Here is a tiny trained network, its code and every weight. The questions are about switching its units off for an input and a class, where a switched-off unit gives its printed mean instead of its output.

import numpy as np


def w(rows, s, z=0):
    codes = np.array(rows[::2]) - 128.0
    scale = np.full(codes.shape[1], s)
    scale[-1] = z or s
    return codes * scale


def norm(h):
    return h / np.sqrt((h * h).mean(-1, keepdims=True) + 1e-5)


def f(y):
    return np.maximum(y, 0)


def log_softmax(a):
    a = a - a.max(-1, keepdims=True)
    return a - np.log(np.exp(a).sum(-1, keepdims=True))


def net(x, mask):
    res = np.array(x, float).reshape(1, 7) / 4 @ E
    u = 0
    for l in range(3):
        y = f(norm(res) @ A[l][:, :-1].T + A[l][:, -1])
        res = res + np.where(mask[u : u + 10], y, B[l][:, -1]) @ B[l][:, :-1]
        u += 10
    return log_softmax(norm(res)[-1] @ U[:, :-1].T + U[:, -1])


A, B = {}, {}
E = w([
[127,125,129,129,128,128,128,127,130,129,127,129],'x0',
[125,134,128,125,126,129,127,130,121,128,131,126],'x1',
[137,128,197,243,119,121,118,192,128,169,124,128],'x2',
[128,128,127,127,126,126,129,128,129,128,129,131],'x3',
[132,124,71,169,138,119,252,132,139,136,131,134],'x4',
[120,97,238,45,94,104,187,198,135,137,128,126],'x5',
[128,146,139,149,125,144,127,172,135,4,114,128],'x6',
],0.0023)
A[0] = w([
[117,120,157,116,124,137,146,155,129,42,126,119,29],'L0N1',
[128,128,153,150,112,122,140,143,133,80,126,148,14],'L0N2',
[129,123,196,177,115,122,133,171,136,158,121,131,49],'L0N3',
[125,125,193,70,112,121,50,143,120,123,126,124,33],'L0N4',
[118,113,152,92,121,130,144,115,131,224,128,130,31],'L0N5',
[129,117,125,86,111,130,122,113,135,118,117,138,37],'L0N6',
[111,141,94,144,111,131,109,123,122,122,99,109,91],'L0N7',
[126,125,120,130,115,117,253,148,123,126,125,126,53],'L0N8',
[116,121,196,60,115,128,175,163,128,130,115,121,1],'L0N9',
[130,131,114,33,122,120,153,121,137,106,129,132,37],'L0N10',
],0.011,0.001)
B[0] = w([
[197,190,109,83,109,37,126,177,96,126,85,95,226],'L0N1',
[153,146,59,89,119,79,144,134,110,164,128,108,185],'L0N2',
[64,75,136,137,178,141,209,81,52,66,151,60,241],'L0N3',
[71,179,158,116,114,251,87,150,222,200,88,173,239],'L0N4',
[200,195,81,80,99,37,131,194,106,103,85,101,228],'L0N5',
[115,120,120,176,138,145,183,143,100,116,150,90,166],'L0N6',
[158,79,164,135,147,109,109,132,136,139,170,155,168],'L0N7',
[76,172,176,111,110,254,51,146,208,192,94,168,252],'L0N8',
[190,72,83,194,142,75,77,69,135,108,197,183,254],'L0N9',
[63,75,152,154,175,130,206,102,56,95,137,59,222],'L0N10',
],0.0071,0.0078)
A[1] = w([
[105,133,164,125,78,95,160,73,136,95,81,196,75],'L1N1',
[183,62,125,178,131,70,70,79,163,126,207,198,3],'L1N2',
[99,123,147,156,2,93,201,59,184,70,114,218,93],'L1N3',
[126,128,196,168,87,84,192,138,158,98,102,172,70],'L1N4',
[121,142,197,110,74,111,189,90,155,101,141,172,96],'L1N5',
[115,127,181,152,7,126,229,127,160,96,104,187,33],'L1N6',
[140,135,148,95,37,124,115,154,177,136,88,203,102],'L1N7',
[169,118,169,154,66,115,182,135,167,57,125,202,56],'L1N8',
[91,119,180,184,42,65,192,131,217,50,132,167,82],'L1N9',
[188,68,106,179,104,116,114,67,152,101,166,218,2],'L1N10',
],0.0058,0.00091)
B[1] = w([
[114,129,166,123,159,100,173,130,103,110,100,147,128],'L1N1',
[176,89,172,160,123,59,109,141,188,54,194,211,255],'L1N2',
[160,139,196,117,150,155,112,196,129,103,95,52,128],'L1N3',
[142,108,167,185,247,83,45,149,12,99,96,89,128],'L1N4',
[104,210,135,172,106,102,106,53,107,171,208,90,128],'L1N5',
[173,152,137,107,207,106,76,164,102,96,97,150,129],'L1N6',
[77,71,69,94,195,143,156,79,73,171,132,79,209],'L1N7',
[171,124,156,158,124,81,58,83,121,176,105,137,129],'L1N8',
[123,166,3,212,193,203,163,35,133,138,142,185,128],'L1N9',
[150,85,129,145,120,63,77,98,149,116,228,131,209],'L1N10',
],0.0047,0.0036)
A[2] = w([
[144,81,182,181,32,125,123,173,146,132,147,122,84],'L2N1',
[77,133,147,132,63,94,235,166,145,83,101,106,95],'L2N2',
[149,97,133,134,2,144,171,76,113,120,77,164,79],'L2N3',
[132,138,145,122,62,182,132,87,189,176,77,151,74],'L2N4',
[88,75,169,153,129,121,225,94,31,67,116,59,35],'L2N5',
[214,173,92,66,45,16,146,180,103,139,66,120,45],'L2N6',
[137,135,153,125,35,154,151,102,136,82,109,154,31],'L2N7',
[117,100,108,133,37,129,206,121,143,126,107,168,1],'L2N8',
[149,105,126,136,74,33,185,101,84,52,105,88,101],'L2N9',
[94,132,145,107,59,111,170,175,166,39,119,157,66],'L2N10',
],0.0064,0.00099)
B[2] = w([
[161,128,121,89,136,97,148,98,150,92,148,179,152],'L2N1',
[157,106,114,176,175,141,81,70,109,134,127,153,173],'L2N2',
[126,170,152,99,94,142,155,118,128,131,139,148,128],'L2N3',
[70,168,172,140,99,209,119,162,168,119,118,158,192],'L2N4',
[83,44,140,175,96,138,254,62,73,90,159,94,255],'L2N5',
[222,179,108,68,58,7,141,183,84,101,21,129,241],'L2N6',
[151,106,168,68,189,129,118,118,159,141,99,111,128],'L2N7',
[128,98,106,123,142,101,97,84,112,188,107,82,128],'L2N8',
[82,170,143,90,145,223,57,153,196,201,125,145,239],'L2N9',
[184,127,139,165,112,123,133,58,122,184,112,111,133],'L2N10',
],0.0058,0.0062)
U = w([
[64,179,149,113,127,254,74,151,200,195,93,156,244],'0',
[79,63,132,160,141,142,233,79,57,98,150,60,166],'1',
[206,181,87,68,93,31,130,179,92,126,55,105,77],'2',
[182,80,138,161,145,65,80,108,177,95,218,189,3],'3',
],0.0059,0.00031)

Each question gives the input, the list of numbers given to net, and the class t.
The units are the neurons (one row each of A and B). Each row of codes is followed by its name. A weight is (code - 128) times the scale printed after its matrix; where a second scale follows, it is the last column's (A, B and U).
mask holds one flag per neuron, layer by layer. A switched-off neuron (its flag False) gives its mean, the last column of its row in B, instead of its output. The means were averaged over made-up inputs and are rounded, as every weight is.
A unit's drop is (log p(t) with every unit on - log p(t) with that unit switched off) / (log p(t) with every unit on - log p(t) with every unit switched off).
The circuit of an input: a set's keep is (log p(t) with only the set's units on - log p(t) with every unit switched off) / (log p(t) with every unit on - log p(t) with every unit switched off). Starting from the 12 units with the biggest drops (on a tie, the unit counted first), units are removed one at a time, each time the one whose removal leaves the highest keep (on an exact tie, the one counted first), for as long as the keep stays at least 0.8.
circuit, biggest first: the units of the circuit, biggest drop first
most important unit: the unit with the biggest drop
k most important neurons: the k neurons with the biggest drops, biggest first
k most important neurons of layer l: the k neurons of layer l with the biggest drops, biggest first
input [-6,3,-1,-7,5,8,-3], class 3: circuit, biggest first => L0N9
input [-3,-3,-3,5,4,2,-5], class 2: 4 most important neurons => L0N5; L0N4; L0N3; L2N9
input [-8,-1,-4,6,8,-8,-6], class 0: 2 most important neurons => L0N9; L0N3
input [-6,5,7,-7,-5,-7,7], class 1: circuit, biggest first => L0N8; L2N5
input [-6,-4,5,-5,-6,-8,2], class 3: 3 most important neurons => L0N8; L0N4; L0N10
input [0,-1,-4,-3,-5,-8,8], class 2: circuit, biggest first => L0N3; L0N8
input [5,7,4,3,-3,0,-5], class 2: 4 most important neurons => L0N5; L0N10; L0N8; L2N6
input [-2,4,-8,0,8,8,3], class 0: 2 most important neurons of layer 1 => L1N7; L1N10
input [5,-2,1,-2,5,-7,5], class 3: 4 most important neurons => L0N4; L0N5; L0N3; L0N1
input [-7,0,-8,-6,-2,5,8], class 1: 3 most important neurons => L0N10; L0N5; L2N5
input [2,2,3,-6,7,-8,-8], class 2: 3 most important neurons => L0N4; L0N8; L0N3
input [7,-6,8,-2,-7,-3,-8], class 1: 3 most important neurons => L0N3; L0N8; L0N1
input [7,8,2,-2,3,-5,4], class 3: 4 most important neurons of layer 0 => L0N7; L0N4; L0N5; L0N3
input [-4,-1,-8,5,0,-8,-1], class 1: 3 most important neurons of layer 0 => L0N9; L0N8; L0N4
input [-2,-4,2,5,-2,2,-4], class 2: circuit, biggest first => L0N5
input [4,-7,-2,4,2,-2,-1], class 0: 3 most important neurons => L0N9; L0N3; L2N5
input [-5,1,4,7,-6,-7,-5], class 3: 3 most important neurons => L0N8; L0N1; L0N7
input [-4,-8,-5,4,-4,-6,-5], class 3: 4 most important neurons of layer 0 => L0N4; L0N8; L0N1; L0N3
input [-7,4,5,2,5,-8,1], class 3: 3 most important neurons of layer 0 => L0N4; L0N3; L0N8
input [-4,-7,6,1,-1,-6,8], class 2: most important unit => L0N10
